M =
[[134 122 121 122 122 122 125 142 122 119 125 134 151 122]
 [143 120 117 132 126 120 124 135 126 120 128 142 140 124]
 [110 122 130 123 124 121 124 137 124 125 124 110 123 121]]
Counting starts at 1.
Give the entry in the bottom-right corner.
121
Give the top-left entry.
134
Give the entry just left of the largest entry.
134
Give the entry at row 1, column 3.
121
The top-right entry: 122
The top entry of the column that holds the largest entry is 151
Give the entry just left of 137.
124
Give the entry at row 3, column 2.
122
The entry in the bottom-left corner is 110
Give the entry in row 3 and column 3.
130

[[133 130 134 127 146 124 119 125 140]
 [144 131 112 130 120 115 137 134 136]
 [132 125 134 121 117 128 129 136 129]
 [131 128 123 137 126 130 122 133 133]
 [125 144 131 129 120 122 136 119 126]
 [127 105 116 133 130 138 131 122 137]
 [135 129 140 126 135 128 125 121 130]
 [132 130 129 139 145 121 126 126 130]
 [133 121 117 109 119 126 112 131 129]
 [123 117 135 137 126 138 130 128 131]
 [124 112 122 122 126 156 114 113 126]
 [124 128 137 122 121 121 126 117 140]
 [108 138 126 124 135 126 128 129 128]
 [133 120 129 139 132 132 120 142 133]
 [122 126 127 132 120 135 126 125 133]]
Counting starts at 1.
What is the entry in the top-left corner?
Answer: 133
The bottom entry of the column that holds the smallest entry -> 126
The bottom-left entry is 122
What is the entry at row 3, column 1?
Answer: 132
What is the entry just right of the smallest entry?
Answer: 116
What is the entry directly below the largest entry?
Answer: 121
What is the entry in row 3 and column 2?
Answer: 125
What is the top entry of the column that holds the smallest entry?
Answer: 130
What is the entry at row 2, column 2?
Answer: 131
What is the entry just left of the smallest entry?
Answer: 127
The entry in row 2 and column 1: 144
The top entry of the column that holds the largest entry -> 124
What is the bottom-right entry?
Answer: 133
The entry directly above the centre entry: 135
What is the entry at row 3, column 3?
Answer: 134
The entry directly above 142 -> 129
The entry at row 2, column 3: 112
The bottom entry of the column that holds the largest entry -> 135
What is the top-right entry?
Answer: 140
The centre entry: 145
What is the entry just right of 114?
Answer: 113
What is the entry directly above the smallest entry?
Answer: 144
What is the entry in row 1 and column 3?
Answer: 134
What is the largest entry?
Answer: 156
The entry directly below the smallest entry -> 129

Questions about the array below.
1) Which number is the entry just right of 107?
2) Which number is the first entry in reading order?
3) Which number is the third smallest entry?
((133, 147, 139, 143, 118, 137), (134, 120, 122, 101, 130, 130), (146, 127, 108, 115, 129, 127), (131, 129, 138, 104, 138, 139), (146, 133, 114, 119, 144, 132), (144, 136, 115, 132, 147, 131), (113, 109, 119, 126, 121, 115), (113, 115, 139, 108, 126, 128), (117, 131, 132, 155, 134, 124), (138, 143, 142, 118, 126, 143), (133, 142, 135, 140, 106, 133), (128, 119, 112, 127, 107, 118), (146, 132, 114, 119, 144, 132), (113, 122, 136, 132, 105, 123), (120, 113, 111, 134, 120, 113), (125, 123, 123, 126, 100, 122))
1) 118
2) 133
3) 104

A = 105  157  141  140  105  100  142  131  107  111  138  126  120  139  154  137
Give the entry just right of 154.
A: 137
The entry just left of 137: 154
Give the 1st entry.
A: 105
The entry just left of the smallest entry is 105
The 3rd entry from the left: 141

Read these off the table that follows. Counting starts at 1.
1) The entry in row 2 and column 3?
2) The entry in the top-right corner?
3) The entry in row 2 and column 1?
4) The entry at row 1, column 3?
5) The bottom-right entry?
6) The entry in row 1 and column 2?
[[154 105 111 111 104 108 145 154 130 123 103 128 146 104 124]
 [114 138 116 118 153 111 106 140 129 146 147 124 142 153 126]
 [132 130 105 129 109 144 105 111 151 124 148 140 125 129 150]
 [103 120 121 119 122 132 139 145 118 125 137 105 103 103 106]
 [124 125 120 109 141 143 133 133 125 136 153 112 136 104 134]
 [125 121 112 116 116 125 130 105 127 143 133 115 145 129 109]]
1) 116
2) 124
3) 114
4) 111
5) 109
6) 105

[[139 132 127 135 133 132]
 [119 118 126 112 128 111]
 [114 122 122 134 124 129]
 [136 139 129 126 133 143]
 [137 138 126 121 135 110]
 [129 123 129 139 123 132]
 [135 124 133 115 125 117]
 [128 129 131 106 134 119]
 [129 115 122 138 132 133]
 [115 120 126 127 132 124]]
Indices start at 1.
Find the entry at row 2, column 3.
126
The entry at row 1, column 2 is 132
Find the top-left entry.
139
The top-right entry -> 132
Find the top entry of the column that holds the smallest entry.
135
The entry at row 3, column 1 -> 114
The bottom-right entry is 124
Find the entry just right of 125.
117
The entry directly below the largest entry: 110
The bottom-left entry: 115
Find the entry in row 1 and column 3.
127
The entry at row 2, column 1: 119
Find the entry at row 2, column 2.
118
The smallest entry: 106
The entry just left of the smallest entry: 131
The entry directly above the largest entry is 129

data =
array([112, 107, 118, 133, 139, 140, 111, 108, 137, 137, 124, 131, 109,
       120])
The entry just left of 108 is 111
Report the third entry from the right.
131
The third entry from the left is 118
The last entry is 120
Report the smallest entry.
107
